Below is a small trained network, with its code and all its weights. Each question gives an input and a class and asks what happens when units are switched off, that is, made to give their printed mean instead of their output.

import numpy as np


def w(rows, s, z=0):
    codes = np.array(rows[::2]) - 128.0
    scale = np.full(codes.shape[1], s)
    scale[-1] = z or s
    return codes * scale


def f(y):
    return np.maximum(y, 0)


def log_softmax(a):
    a = a - a.max(-1, keepdims=True)
    return a - np.log(np.exp(a).sum(-1, keepdims=True))


def net(x, mask):
    res = np.array(x, float).reshape(1, 7) / 4 @ E
    y = f(res @ A[0][:, :-1].T + A[0][:, -1])
    res = res + np.where(mask, y, B[0][:, -1]) @ B[0][:, :-1]
    return log_softmax(res[-1] @ U[:, :-1].T + U[:, -1])


A, B = {}, {}
E = w([
[55,162,220,113,91,206,165],'x0',
[128,128,129,128,128,128,128],'x1',
[69,25,101,175,87,183,69],'x2',
[127,127,126,128,127,128,130],'x3',
[154,97,110,37,5,76,141],'x4',
[129,126,129,131,127,128,132],'x5',
[128,127,129,125,129,129,126],'x6',
],0.014)
A[0] = w([
[101,127,113,210,191,181,88,139],'N1',
[115,215,192,196,160,121,198,145],'N2',
[89,175,198,150,147,156,146,136],'N3',
[160,166,148,173,188,185,86,180],'N4',
[195,216,129,134,104,112,126,218],'N5',
[205,120,40,113,184,152,138,245],'N6',
[87,61,169,160,121,165,65,228],'N7',
[64,161,198,92,122,171,140,160],'N8',
[173,73,81,139,106,84,73,137],'N9',
[79,109,85,175,87,185,90,133],'N10',
[125,127,201,96,78,216,127,156],'N11',
[143,183,194,129,148,162,150,138],'N12',
[87,153,188,111,72,186,136,49],'N13',
[105,102,134,201,206,118,118,240],'N14',
[153,185,96,78,86,96,207,117],'N15',
[150,62,50,130,127,98,88,124],'N16',
[103,130,43,182,110,132,63,189],'N17',
[108,159,236,122,182,174,160,141],'N18',
[199,97,83,143,194,55,84,186],'N19',
[131,60,78,145,64,137,97,123],'N20',
[217,71,110,92,125,86,119,91],'N21',
[116,102,110,131,126,178,123,129],'N22',
[198,125,74,138,207,79,83,41],'N23',
[99,106,101,149,108,193,90,191],'N24',
[138,104,110,153,98,66,97,121],'N25',
[121,102,134,134,156,112,124,87],'N26',
[108,153,69,192,199,171,95,37],'N27',
[84,84,74,88,111,117,83,125],'N28',
[71,120,102,101,155,105,151,118],'N29',
[131,129,109,68,54,115,192,167],'N30',
[32,152,173,165,41,141,140,120],'N31',
[134,156,16,171,150,71,134,131],'N32',
[142,107,179,113,81,88,152,46],'N33',
[198,184,135,73,163,95,202,188],'N34',
[89,119,171,113,91,166,162,40],'N35',
[155,199,167,121,226,176,203,149],'N36',
[119,168,154,125,154,141,157,139],'N37',
[123,102,178,112,108,176,165,148],'N38',
[44,132,155,140,152,202,89,20],'N39',
[105,153,94,217,251,172,82,144],'N40',
],0.011)
B[0] = w([
[104,116,180,73,189,97,120,221],'N1',
[141,168,97,142,110,171,175,216],'N2',
[150,102,102,154,81,186,176,198],'N3',
[61,86,59,134,174,174,187,213],'N4',
[67,47,130,90,173,145,174,207],'N5',
[156,223,80,146,66,98,69,223],'N6',
[200,222,134,189,89,81,86,240],'N7',
[80,123,102,143,106,157,194,213],'N8',
[115,165,102,209,48,177,161,203],'N9',
[154,153,207,69,179,85,67,202],'N10',
[83,81,155,62,206,158,156,212],'N11',
[90,158,92,167,90,151,164,188],'N12',
[232,158,170,93,182,64,16,182],'N13',
[50,39,155,33,182,194,165,234],'N14',
[147,107,190,89,184,86,98,196],'N15',
[111,143,90,184,45,141,133,201],'N16',
[40,114,94,138,126,208,197,204],'N17',
[136,121,82,161,87,156,153,216],'N18',
[200,159,199,109,155,62,70,229],'N19',
[85,149,98,147,119,138,182,204],'N20',
[134,163,136,203,88,140,126,188],'N21',
[153,143,185,132,156,137,129,163],'N22',
[47,28,184,12,235,168,183,185],'N23',
[192,205,149,187,112,64,81,209],'N24',
[113,151,84,156,105,139,122,171],'N25',
[97,180,136,168,123,120,128,134],'N26',
[250,246,158,189,46,8,40,184],'N27',
[103,138,112,136,78,173,116,184],'N28',
[105,133,115,146,135,124,117,128],'N29',
[170,166,148,133,96,92,96,218],'N30',
[135,66,163,70,198,140,106,206],'N31',
[132,95,200,81,190,84,115,192],'N32',
[116,81,145,56,204,147,148,152],'N33',
[133,103,225,76,209,119,86,228],'N34',
[223,192,187,109,125,1,15,163],'N35',
[123,138,65,161,86,138,160,226],'N36',
[100,176,107,183,105,157,152,171],'N37',
[123,83,125,117,147,134,158,181],'N38',
[84,73,105,126,162,201,196,184],'N39',
[148,121,216,89,179,54,77,252],'N40',
],0.0085,0.019)
U = w([
[99,21,150,97,144,125,113,177],'0',
[184,161,150,136,91,38,64,26],'1',
[100,117,3,193,40,175,147,249],'2',
],0.016,0.0014)

Each question gives the input, the list of numbers given to net, and the class t.
The units are the neurons (one row each of A and B). Each row of codes is followed by its name. A weight is (code - 128) times the scale printed after its matrix; where a second scale follows, it is the last column's (A, B and U).
mask holds one flag per neuron, in row order. A switched-off neuron (its flag False) gives its mean, the last column of its row in B, instead of its output. The means were averaged over made-up inputs and are rounded, as every weight is.
A unit's drop is (log p(t) with every unit on - log p(t) with that unit switched off) / (log p(t) with every unit on - log p(t) with every unit switched off).
unit that matters most: the unit with the biggest drop
top k neurons: the k neurons with the biggest drops, biggest first
drop when u is switched off: that unit's drop, to one decimal
input [3,1,-1,-4,3,1,-8], class 0: top 3 neurons : (N27; N7; N6)
input [1,5,-6,-3,1,-1,-5], class 0: unit that matters most : N34
input [-6,7,5,5,0,-6,-1], class 1: top 2 neurons : (N19; N32)
input [-3,-3,-1,3,-7,5,7], class 0: top 3 neurons : (N14; N23; N4)
input [-1,-4,2,-1,-6,-1,-4], class 1: top 3 neurons : (N27; N5; N11)
input [7,7,-8,3,1,5,-8], class 0: top 2 neurons : (N34; N15)
input [4,-5,5,-6,1,8,-3], class 1: top 2 neurons : (N7; N24)
input [5,7,-1,-7,3,-8,7], class 0: top 3 neurons : (N27; N6; N11)
input [-6,-5,-2,-6,-6,-6,-7], class 0: top 2 neurons : (N23; N14)
input [1,6,6,0,2,-7,-7], class 1: top 2 neurons : (N10; N4)
input [0,2,5,4,2,-3,-7], class 2: top 2 neurons : (N40; N19)
input [0,-3,-4,1,-2,-7,-3], class 0: top 2 neurons : (N34; N9)
input [-4,-3,-8,-3,-8,5,0], class 0: drop when N23 is switched off : 0.2
input [-4,4,-5,0,-7,-3,1], class 0: unit that matters most : N23
input [-7,3,5,7,-7,-8,5], class 1: drop when N27 is switched off : 6.2
input [-6,-6,4,2,-7,7,-4], class 1: drop when N27 is switched off : 8.6
